Below is a small trained network, with its code and all its weights. Each question gives an input and a class and asks what happens when units are switched off, that is, made to give their printed mean instead of their output.

import numpy as np


def w(rows, s, z=0):
    codes = np.array(rows[::2]) - 128.0
    scale = np.full(codes.shape[1], s)
    scale[-1] = z or s
    return codes * scale


def norm(h):
    return h / np.sqrt((h * h).mean(-1, keepdims=True) + 1e-5)


def f(y):
    return y / 2 * (1 + np.tanh(0.7978845608 * (y + 0.044715 * y**3)))


def log_softmax(a):
    a = a - a.max(-1, keepdims=True)
    return a - np.log(np.exp(a).sum(-1, keepdims=True))


def net(x, mask):
    res = np.array(x, float).reshape(1, 5) / 4 @ E
    u = 0
    for l in range(3):
        y = f(norm(res) @ A[l][:, :-1].T + A[l][:, -1])
        res = res + np.where(mask[u : u + 3], y, B[l][:, -1]) @ B[l][:, :-1]
        u += 3
    return log_softmax(norm(res)[-1] @ U[:, :-1].T + U[:, -1])


A, B = {}, {}
E = w([
[179,2,70],'x0',
[125,131,128],'x1',
[52,169,65],'x2',
[129,136,123],'x3',
[130,132,125],'x4',
],0.0099)
A[0] = w([
[23,133,66,35],'0.n0',
[174,49,94,253],'0.n1',
[90,254,236,157],'0.n2',
],0.0087,0.0028)
B[0] = w([
[252,189,102,154],'0.n0',
[43,173,139,187],'0.n1',
[78,111,137,254],'0.n2',
],0.017,0.0084)
A[1] = w([
[138,102,160,120],'1.n0',
[157,57,255,238],'1.n1',
[138,151,163,2],'1.n2',
],0.0079,0.0031)
B[1] = w([
[102,134,2,128],'1.n0',
[135,250,3,252],'1.n1',
[157,116,155,102],'1.n2',
],0.0097,0.004)
A[2] = w([
[4,181,125,209],'2.n0',
[142,20,27,251],'2.n1',
[241,197,62,112],'2.n2',
],0.013,0.0021)
B[2] = w([
[187,41,83,253],'2.n0',
[36,232,157,145],'2.n1',
[255,69,153,163],'2.n2',
],0.0082,0.017)
U = w([
[16,183,138,172],'0',
[184,255,89,151],'1',
[138,94,105,169],'2',
[141,99,106,156],'3',
[143,93,100,127],'4',
[148,91,169,1],'5',
],0.016,0.0099)

Each question gives the input, the list of numbers given to net, and the class t.
The units are the neurons (one row each of A and B). Each row of codes is followed by its name. A weight is (code - 128) times the scale printed after its matrix; where a second scale follows, it is the last column's (A, B and U).
mask holds one flag per neuron, layer by layer. A switched-off neuron (its flag False) gives its mean, the last column of its row in B, instead of its output. The means were averaged over made-up inputs and are rounded, as every weight is.
A unit's drop is (log p(t) with every unit on - log p(t) with that unit switched off) / (log p(t) with every unit on - log p(t) with every unit switched off).
The circuit of an input: a set's keep is (log p(t) with only the set's units on - log p(t) with every unit switched off) / (log p(t) with every unit on - log p(t) with every unit switched off). Starting from all 9 units, units are removed one at a time, each time the one whose removal leaves the highest keep (on an exact tie, the one counted first), for as long as the keep stays at least 0.8.
units of the circuit, in order: the units of the circuit, biggest drop first
k most important neurons: the k neurons with the biggest drops, biggest first
top k neurons in layer l: the k neurons of layer l with the biggest drops, biggest first
drop of u: that unit's drop, to one decimal
input [5,1,-5,0,2], class 0: top 2 neurons in layer 0 -> (0.n0, 0.n1)
input [8,-4,1,2,-8], class 0: units of the circuit, in order -> (2.n1)
input [-3,7,-7,2,-6], class 1: 2 most important neurons -> (1.n1, 0.n1)
input [3,2,-6,3,-1], class 1: units of the circuit, in order -> (0.n2, 2.n0)
input [6,6,7,2,-7], class 1: units of the circuit, in order -> (0.n0, 0.n2, 2.n0)
input [-2,-7,-8,-5,-7], class 1: 2 most important neurons -> (1.n1, 2.n0)
input [7,4,0,0,6], class 0: 2 most important neurons -> (2.n1, 2.n2)
input [-1,-1,8,1,-3], class 1: top 2 neurons in layer 0 -> (0.n0, 0.n2)
input [1,-1,-6,-2,3], class 1: 2 most important neurons -> (1.n1, 0.n2)
input [-5,-1,1,5,7], class 4: 4 most important neurons -> (2.n0, 0.n1, 2.n1, 1.n1)
input [-5,-4,8,2,0], class 1: 3 most important neurons -> (0.n0, 0.n1, 1.n0)
input [-5,-6,5,0,1], class 3: units of the circuit, in order -> (2.n0, 0.n1, 1.n1)
input [-5,-5,2,-7,-4], class 2: 4 most important neurons -> (2.n0, 0.n1, 2.n1, 1.n1)
input [-3,0,1,6,6], class 2: 2 most important neurons -> (0.n1, 2.n0)
input [-4,-4,7,3,-6], class 1: units of the circuit, in order -> (0.n0)
input [0,7,-7,1,-6], class 1: 3 most important neurons -> (1.n1, 0.n2, 2.n0)
input [5,-5,2,-1,-3], class 0: 3 most important neurons -> (2.n2, 0.n0, 2.n1)
input [-3,-6,1,-5,7], class 4: 3 most important neurons -> (0.n1, 2.n0, 2.n1)
input [0,1,5,-4,-1], class 1: top 2 neurons in layer 0 -> (0.n0, 0.n2)
input [-8,-6,-8,-8,-6], class 0: 4 most important neurons -> (2.n2, 0.n2, 0.n0, 1.n1)
input [-5,8,3,1,-2], class 3: 4 most important neurons -> (2.n0, 0.n1, 2.n1, 1.n1)
input [-5,-5,0,8,4], class 2: top neuron in layer 0 -> (0.n1)
input [-4,-8,-8,5,-4], class 1: 2 most important neurons -> (1.n1, 2.n0)
input [7,-3,5,0,-2], class 0: top 2 neurons in layer 2 -> (2.n1, 2.n2)
input [-5,-7,-5,-8,6], class 2: top 2 neurons in layer 0 -> (0.n2, 0.n0)
input [7,-2,2,-5,-2], class 0: top 2 neurons in layer 2 -> (2.n1, 2.n2)
input [8,-6,-6,8,-5], class 0: top neuron in layer 2 -> (2.n1)
input [-5,7,0,-3,2], class 3: drop of 2.n1 -> 0.2
